Below is a small trained network, with its code and all its weights. Each question gives an input and a class and asks what happens when units are switched off, that is, made to give their printed mean instead of their output.

import numpy as np


def w(rows, s, z=0):
    codes = np.array(rows[::2]) - 128.0
    scale = np.full(codes.shape[1], s)
    scale[-1] = z or s
    return codes * scale


def norm(h):
    return h / np.sqrt((h * h).mean(-1, keepdims=True) + 1e-5)


def f(y):
    return np.maximum(y, 0)


def log_softmax(a):
    a = a - a.max(-1, keepdims=True)
    return a - np.log(np.exp(a).sum(-1, keepdims=True))


def net(x, mask):
    res = np.array(x, float).reshape(1, 6) / 4 @ E
    u = 0
    for l in range(2):
        y = f(norm(res) @ A[l][:, :-1].T + A[l][:, -1])
        res = res + np.where(mask[u : u + 4], y, B[l][:, -1]) @ B[l][:, :-1]
        u += 4
    return log_softmax(norm(res)[-1] @ U[:, :-1].T + U[:, -1])


A, B = {}, {}
E = w([
[2,12,61,159,104],'x0',
[134,131,128,126,186],'x1',
[131,99,228,160,120],'x2',
[203,21,86,126,114],'x3',
[128,126,134,151,104],'x4',
[125,128,131,126,211],'x5',
],0.0018)
A[0] = w([
[198,82,105,158,91,2],'L0N1',
[106,90,252,121,104,43],'L0N2',
[229,16,90,131,134,137],'L0N3',
[139,32,253,127,141,213],'L0N4',
],0.0038,0.00065)
B[0] = w([
[139,226,150,126,114,183],'L0N1',
[85,164,34,54,198,190],'L0N2',
[25,239,91,208,158,252],'L0N3',
[84,188,70,3,92,220],'L0N4',
],0.0042,0.0024)
A[1] = w([
[69,111,56,152,105,250],'L1N1',
[156,118,149,122,189,169],'L1N2',
[228,176,194,109,109,80],'L1N3',
[64,1,135,131,118,160],'L1N4',
],0.0061,0.0011)
B[1] = w([
[208,225,141,119,57,252],'L1N1',
[89,25,20,141,50,151],'L1N2',
[190,33,81,173,114,187],'L1N3',
[254,9,167,129,228,180],'L1N4',
],0.0045,0.0048)
U = w([
[252,3,175,156,164,159],'0',
[85,179,107,65,126,153],'1',
[78,253,177,174,148,120],'2',
[98,105,100,141,126,170],'3',
[131,135,183,123,135,148],'4',
[126,101,148,137,140,135],'5',
[20,28,232,221,167,3],'6',
],0.005,0.0048)

Each question gives the input, the list of numbers given to net, and the class t.
The units are the neurons (one row each of A and B). Each row of codes is followed by its name. A weight is (code - 128) times the scale printed after its matrix; where a second scale follows, it is the last column's (A, B and U).
mask holds one flag per neuron, layer by layer. A switched-off neuron (its flag False) gives its mean, the last column of its row in B, instead of its output. The means were averaged over made-up inputs and are rounded, as every weight is.
A unit's drop is (log p(t) with every unit on - log p(t) with that unit switched off) / (log p(t) with every unit on - log p(t) with every unit switched off).
The circuit of an input: a set's keep is (log p(t) with only the set's units on - log p(t) with every unit switched off) / (log p(t) with every unit on - log p(t) with every unit switched off). Starting from all 8 units, units are removed one at a time, each time the one whose removal leaves the highest keep (on an exact tie, the one counted first), for as long as the keep stays at least 0.8.
circuit, biggest first: the units of the circuit, biggest drop first
k most important neurons: the k neurons with the biggest drops, biggest first
top k neurons in layer l: the k neurons of layer l with the biggest drops, biggest first
drop of u: that unit's drop, to one decimal
input [-7,5,-3,-3,0,1], class 0: circuit, biggest first => (L1N3; L0N3; L1N1)
input [8,-4,-1,-5,7,-3], class 0: circuit, biggest first => (L1N4; L0N3)
input [8,-3,-2,4,3,1], class 0: most important neuron => (L1N4)
input [-4,4,-4,-2,1,0], class 0: circuit, biggest first => (L0N3; L1N3; L0N4)
input [5,-3,5,8,2,-6], class 2: 3 most important neurons => (L0N3; L0N1; L1N1)
input [-4,2,6,8,-8,-6], class 2: circuit, biggest first => (L0N3; L1N4)
input [-8,-4,1,-4,-4,-1], class 0: 3 most important neurons => (L1N3; L0N3; L1N1)
input [-6,0,3,-3,1,-1], class 0: circuit, biggest first => (L1N3; L0N3)
input [7,8,0,8,7,-7], class 2: 2 most important neurons => (L0N3; L1N1)
input [6,7,-4,8,-4,-4], class 2: circuit, biggest first => (L0N3; L1N1)
input [-4,6,5,8,-4,-5], class 2: circuit, biggest first => (L0N3; L1N4)
input [6,-1,8,5,-1,8], class 1: 3 most important neurons => (L0N4; L0N3; L0N2)
input [-4,3,-2,-3,1,1], class 0: circuit, biggest first => (L0N3; L1N3; L1N1)
input [8,8,4,1,4,0], class 0: most important neuron => (L1N4)
input [-8,-1,4,-5,-3,-4], class 0: circuit, biggest first => (L1N3; L0N3)
input [8,7,5,-2,-6,-1], class 0: top 2 neurons in layer 1 => (L1N4; L1N1)
input [3,-6,1,7,-1,-5], class 2: 2 most important neurons => (L0N3; L0N1)
input [-5,3,6,8,8,0], class 2: 3 most important neurons => (L0N3; L0N4; L1N4)
input [-4,-3,7,5,2,-4], class 1: 3 most important neurons => (L0N4; L0N2; L1N1)
input [7,-7,-1,2,-6,-1], class 0: top neuron in layer 1 => (L1N4)
input [-8,-5,1,-6,-4,-5], class 0: 2 most important neurons => (L1N3; L0N3)
input [-3,-5,-4,6,-2,3], class 2: drop of L0N3 => 1.3
input [0,-1,7,6,-3,6], class 1: drop of L0N4 => 0.2
input [-1,-2,-2,7,-3,-2], class 2: drop of L0N4 => 0.0
